Here is a tiny trained network, its code and every weight. The questions are about switching its units off for an input and a class, where a switched-off unit gives its printed mean instead of its output.

import numpy as np


def w(rows, s, z=0):
    codes = np.array(rows[::2]) - 128.0
    scale = np.full(codes.shape[1], s)
    scale[-1] = z or s
    return codes * scale


def f(y):
    return y / 2 * (1 + np.tanh(0.7978845608 * (y + 0.044715 * y**3)))


def log_softmax(a):
    a = a - a.max(-1, keepdims=True)
    return a - np.log(np.exp(a).sum(-1, keepdims=True))


def net(x, mask):
    res = np.array(x, float).reshape(1, 7) / 4 @ E
    y = f(res @ A[0][:, :-1].T + A[0][:, -1])
    res = res + np.where(mask, y, B[0][:, -1]) @ B[0][:, :-1]
    return log_softmax(res[-1] @ U[:, :-1].T + U[:, -1])


A, B = {}, {}
E = w([
[153,161,110,176,115,150,83,230,210,101],'x0',
[52,198,89,85,168,95,254,106,110,90],'x1',
[168,25,226,45,19,171,219,51,141,247],'x2',
[66,127,7,96,166,101,214,80,82,144],'x3',
[113,101,129,157,170,124,67,218,179,59],'x4',
[125,129,173,120,126,112,115,121,72,129],'x5',
[229,118,146,92,44,125,150,148,123,113],'x6',
],0.0077)
A[0] = w([
[136,117,118,125,176,179,190,96,68,141,253],'N0',
[189,117,155,156,117,192,176,178,83,197,79],'N1',
[67,150,57,92,124,101,230,62,31,200,204],'N2',
[226,55,243,134,5,170,83,123,232,179,230],'N3',
[48,246,75,189,217,71,51,224,146,93,208],'N4',
[152,155,115,136,158,112,123,129,113,147,97],'N5',
[133,190,126,109,169,124,215,39,134,143,179],'N6',
[106,215,40,181,255,125,49,242,158,78,231],'N7',
[192,80,215,82,31,176,73,180,142,184,180],'N8',
[153,84,131,112,109,58,150,197,51,116,202],'N9',
],0.0069,0.0021)
B[0] = w([
[60,99,123,136,141,138,141,106,131,148,157],'N0',
[156,123,150,139,123,134,140,141,128,130,152],'N1',
[75,179,114,107,131,124,203,103,146,150,199],'N2',
[251,131,192,162,79,133,90,118,103,162,238],'N3',
[70,113,132,120,163,121,77,169,139,69,239],'N4',
[118,88,122,121,124,158,180,152,207,124,130],'N5',
[123,106,111,107,136,102,144,109,86,141,170],'N6',
[95,136,96,102,128,122,90,199,146,52,248],'N7',
[200,88,117,176,124,151,92,108,148,170,209],'N8',
[118,125,124,136,131,154,133,128,155,170,142],'N9',
],0.015,0.017)
U = w([
[254,103,216,133,79,175,84,132,125,202,86],'0',
[116,150,127,106,197,114,35,253,163,24,182],'1',
[101,161,131,64,153,100,223,56,89,197,4],'2',
],0.0068,0.00032)

Each question gives the input, the list of numbers given to net, and the class t.
The units are the neurons (one row each of A and B). Each row of codes is followed by its name. A weight is (code - 128) times the scale printed after its matrix; where a second scale follows, it is the last column's (A, B and U).
mask holds one flag per neuron, in row order. A switched-off neuron (its flag False) gives its mean, the last column of its row in B, instead of its output. The means were averaged over made-up inputs and are rounded, as every weight is.
A unit's drop is (log p(t) with every unit on - log p(t) with that unit switched off) / (log p(t) with every unit on - log p(t) with every unit switched off).
The circuit of an input: a set's keep is (log p(t) with only the set's units on - log p(t) with every unit switched off) / (log p(t) with every unit on - log p(t) with every unit switched off). Starting from all 10 units, units are removed one at a time, each time the one whose removal leaves the highest keep (on an exact tie, the one counted first), for as long as the keep stays at least 0.8.
circuit, biggest first: the units of the circuit, biggest drop first
k most important neurons: the k neurons with the biggest drops, biggest first
drop when u is switched off: that unit's drop, to one decimal
input [6,-3,8,7,-8,-6,-5], class 2: circuit, biggest first : N2
input [7,-8,0,1,-3,6,-7], class 0: circuit, biggest first : N3; N8
input [-1,-6,-1,8,2,3,4], class 2: 4 most important neurons : N3; N7; N4; N8
input [5,4,0,-1,-5,-1,0], class 2: 2 most important neurons : N7; N4
input [-6,-7,-4,6,3,8,7], class 2: 2 most important neurons : N3; N7
input [-6,1,3,2,2,5,8], class 2: 2 most important neurons : N2; N0
input [-7,-3,-6,-5,-5,0,5], class 0: drop when N7 is switched off : 0.5
input [7,-8,-2,-2,1,0,3], class 0: drop when N3 is switched off : 0.7
input [-8,8,1,-8,1,3,3], class 2: drop when N3 is switched off : 0.1
input [-1,-3,2,0,1,-5,-7], class 0: 2 most important neurons : N7; N4
input [0,3,1,-8,4,-5,8], class 0: drop when N8 is switched off : 0.0
